Here is a tiny trained network, its code and every weight. The questions are about switching its units off for an input and a class, where a switched-off unit gives its printed mean instead of its output.

import numpy as np


def w(rows, s, z=0):
    codes = np.array(rows[::2]) - 128.0
    scale = np.full(codes.shape[1], s)
    scale[-1] = z or s
    return codes * scale


def norm(h):
    return h / np.sqrt((h * h).mean(-1, keepdims=True) + 1e-5)


def f(y):
    return y / 2 * (1 + np.tanh(0.7978845608 * (y + 0.044715 * y**3)))


def log_softmax(a):
    a = a - a.max(-1, keepdims=True)
    return a - np.log(np.exp(a).sum(-1, keepdims=True))


def net(x, mask):
    res = np.array(x, float).reshape(1, 8) / 4 @ E
    u = 0
    for l in range(4):
        y = f(norm(res) @ A[l][:, :-1].T + A[l][:, -1])
        res = res + np.where(mask[u : u + 7], y, B[l][:, -1]) @ B[l][:, :-1]
        u += 7
    return log_softmax(norm(res)[-1] @ U[:, :-1].T + U[:, -1])


A, B = {}, {}
E = w([
[202,71,87,190,149,88,154,55,157,172,254],'x0',
[129,131,129,133,127,135,130,128,132,127,128],'x1',
[121,130,117,141,136,121,125,133,129,127,124],'x2',
[130,122,129,124,143,129,131,125,131,126,120],'x3',
[128,125,134,122,131,124,133,133,125,128,129],'x4',
[129,124,125,128,130,129,125,122,129,127,125],'x5',
[98,154,19,40,135,184,222,87,99,171,138],'x6',
[74,184,161,95,183,213,81,156,110,223,159],'x7',
],0.0092)
A[0] = w([
[153,142,185,84,121,91,76,202,95,102,104,49],'0.n0',
[110,124,247,202,125,129,2,128,181,98,46,125],'0.n1',
[182,111,139,211,152,135,88,136,186,158,177,53],'0.n2',
[100,171,171,132,196,187,46,130,131,252,154,182],'0.n3',
[110,105,109,118,88,130,115,116,174,71,129,3],'0.n4',
[165,172,195,134,172,140,60,154,127,172,143,11],'0.n5',
[192,86,210,230,154,111,83,109,161,167,156,89],'0.n6',
],0.007,0.0048)
B[0] = w([
[208,193,62,82,121,154,116,139,95,158,150,164],'0.n0',
[230,80,33,71,129,175,157,215,113,170,187,254],'0.n1',
[116,182,183,102,231,99,200,69,111,129,89,176],'0.n2',
[45,80,98,173,167,216,174,125,1,65,220,243],'0.n3',
[97,73,195,237,91,104,135,143,5,157,107,121],'0.n4',
[49,3,239,109,148,111,99,179,120,50,144,153],'0.n5',
[66,193,165,104,136,53,85,88,195,75,143,216],'0.n6',
],0.0067,0.0091)
A[1] = w([
[177,68,165,156,102,143,23,218,79,125,68,116],'1.n0',
[195,210,101,52,127,70,77,131,167,195,83,11],'1.n1',
[137,159,74,84,111,156,144,130,125,142,70,122],'1.n2',
[132,180,206,126,128,90,103,121,156,50,159,153],'1.n3',
[135,168,207,118,187,182,19,116,79,201,187,2],'1.n4',
[32,113,211,123,185,253,76,188,48,125,135,48],'1.n5',
[236,209,132,69,137,95,145,130,216,179,84,127],'1.n6',
],0.0067,0.0041)
B[1] = w([
[217,226,95,81,144,175,207,167,201,112,154,172],'1.n0',
[88,106,126,215,33,107,199,105,146,88,165,133],'1.n1',
[37,50,190,178,77,59,40,83,126,58,122,171],'1.n2',
[186,118,155,167,155,105,18,98,177,188,50,168],'1.n3',
[86,36,133,174,101,10,190,223,106,106,131,158],'1.n4',
[185,173,93,111,77,57,40,154,202,183,38,254],'1.n5',
[164,102,43,254,49,58,190,114,223,108,87,165],'1.n6',
],0.0076,0.0082)
A[2] = w([
[81,155,152,70,172,172,79,199,91,181,92,2],'2.n0',
[157,87,73,141,161,128,182,63,109,217,228,59],'2.n1',
[115,175,147,70,164,198,131,157,66,147,139,192],'2.n2',
[98,107,223,150,207,151,131,89,76,133,254,73],'2.n3',
[156,226,95,52,167,203,95,121,128,213,112,132],'2.n4',
[83,119,222,178,129,57,44,119,148,122,178,64],'2.n5',
[18,149,147,144,96,137,157,107,70,134,8,65],'2.n6',
],0.0094,0.0035)
B[2] = w([
[195,177,135,140,159,135,112,87,144,144,108,250],'2.n0',
[145,123,82,194,118,195,129,200,112,127,95,229],'2.n1',
[186,105,85,157,136,102,109,132,159,170,113,252],'2.n2',
[63,70,147,59,149,136,105,203,54,100,189,207],'2.n3',
[98,79,177,192,151,121,75,70,108,147,250,255],'2.n4',
[108,51,189,126,117,97,125,79,137,68,81,220],'2.n5',
[103,163,197,54,98,87,206,77,175,104,220,245],'2.n6',
],0.011,0.0063)
A[3] = w([
[163,144,70,129,126,140,167,254,123,87,75,112],'3.n0',
[214,202,118,122,142,164,110,184,56,94,77,248],'3.n1',
[135,182,108,106,37,200,182,186,176,102,108,76],'3.n2',
[182,170,86,175,110,172,156,132,201,169,174,135],'3.n3',
[181,183,110,111,118,126,72,214,143,151,33,29],'3.n4',
[117,98,162,32,94,106,177,189,121,67,116,132],'3.n5',
[37,213,131,101,171,187,138,54,106,160,191,7],'3.n6',
],0.0099,0.0018)
B[3] = w([
[108,230,66,159,31,230,139,2,82,184,91,240],'3.n0',
[109,52,75,217,84,162,163,107,102,183,120,210],'3.n1',
[105,129,150,193,121,50,205,28,142,13,90,209],'3.n2',
[73,157,204,77,114,140,151,153,82,47,27,254],'3.n3',
[65,37,60,163,187,218,154,136,35,198,143,193],'3.n4',
[16,226,188,62,165,99,196,140,139,53,178,220],'3.n5',
[217,161,152,55,92,61,66,153,207,226,73,210],'3.n6',
],0.0088,0.0073)
U = w([
[125,189,54,226,35,214,233,49,75,47,27,205],'0',
[146,54,43,190,176,245,82,240,25,221,208,202],'1',
[246,84,179,198,194,38,73,68,227,62,30,71],'2',
[44,22,212,64,228,59,55,230,58,32,202,119],'3',
[33,236,196,27,76,65,245,69,196,33,203,2],'4',
[190,212,195,11,94,75,52,75,203,252,213,86],'5',
],0.013,0.0043)

Each question gives the input, the list of numbers given to net, and the class t.
The units are the neurons (one row each of A and B). Each row of codes is followed by its name. A weight is (code - 128) times the scale printed after its matrix; where a second scale follows, it is the last column's (A, B and U).
mask holds one flag per neuron, layer by layer. A switched-off neuron (its flag False) gives its mean, the last column of its row in B, instead of its output. The means were averaged over made-up inputs and are rounded, as every weight is.
A unit's drop is (log p(t) with every unit on - log p(t) with that unit switched off) / (log p(t) with every unit on - log p(t) with every unit switched off).
The circuit of an input: a set's keep is (log p(t) with only the set's units on - log p(t) with every unit switched off) / (log p(t) with every unit on - log p(t) with every unit switched off). Starting from the 12 units with the biggest drops (on a tie, the unit counted first), units are removed one at a time, each time the one whose removal leaves the highest keep (on an exact tie, the one counted first), for as long as the keep stays at least 0.8.
units of the circuit, in order: the units of the circuit, biggest drop first
unit that matters most: the unit with the biggest drop
top k neurons: the k neurons with the biggest drops, biggest first
k most important neurons of layer l: the k neurons of layer l with the biggest drops, biggest first
drop when u is switched off: that unit's drop, to one decimal
input [6,-6,-8,0,7,-8,0,4], class 3: units of the circuit, in order	(2.n3)
input [-2,7,8,3,-7,3,1,6], class 5: top 3 neurons	(0.n3, 0.n1, 1.n5)
input [6,0,4,7,0,8,1,3], class 1: top 2 neurons	(2.n1, 1.n2)
input [0,2,8,-2,4,2,-8,-7], class 0: 2 most important neurons of layer 1	(1.n0, 1.n2)
input [0,3,6,1,-2,-7,2,-7], class 4: 3 most important neurons of layer 1	(1.n5, 1.n0, 1.n6)
input [0,8,-8,-1,-2,0,5,4], class 5: 2 most important neurons of layer 0	(0.n1, 0.n0)
input [1,-3,7,1,3,-7,-3,7], class 3: top 2 neurons	(0.n5, 2.n3)
input [-4,-2,8,4,-4,-2,1,-2], class 4: top 2 neurons	(1.n2, 0.n1)
input [0,-6,8,-8,-8,2,6,4], class 5: top 3 neurons	(0.n1, 3.n6, 1.n5)
input [-1,5,5,-3,-5,-7,1,-8], class 4: top 2 neurons	(1.n5, 0.n1)
input [8,0,-5,6,-7,1,1,4], class 1: 3 most important neurons of layer 2	(2.n1, 2.n6, 2.n3)
input [-1,4,4,0,5,5,8,-6], class 4: top 2 neurons	(0.n1, 1.n2)
input [1,6,0,0,-2,1,-3,3], class 3: 2 most important neurons of layer 0	(0.n6, 0.n5)
input [-2,-6,-5,-6,-2,-8,-4,0], class 0: unit that matters most	0.n3
input [-7,8,4,7,-8,4,-7,0], class 0: 3 most important neurons of layer 0	(0.n3, 0.n1, 0.n0)
input [-8,4,-3,2,7,8,1,3], class 5: 2 most important neurons of layer 2	(2.n4, 2.n6)
input [-5,2,-4,4,-1,-2,6,-1], class 4: top 2 neurons	(0.n3, 1.n2)
input [1,-8,1,1,3,-6,-1,7], class 3: top 2 neurons	(0.n5, 0.n1)
input [0,8,2,5,-2,2,-7,-4], class 0: top 2 neurons	(0.n1, 2.n4)
input [-1,6,-3,2,-5,3,6,6], class 5: drop when 0.n1 is switched off	1.9
input [-1,-4,6,-2,5,0,-8,-8], class 0: drop when 0.n1 is switched off	1.5
input [-6,0,-5,-8,-2,-1,8,1], class 5: unit that matters most	3.n6
input [-8,-1,1,-6,2,3,-4,1], class 1: drop when 2.n4 is switched off	0.4
input [-1,0,1,5,-7,-6,6,7], class 5: drop when 0.n1 is switched off	2.0
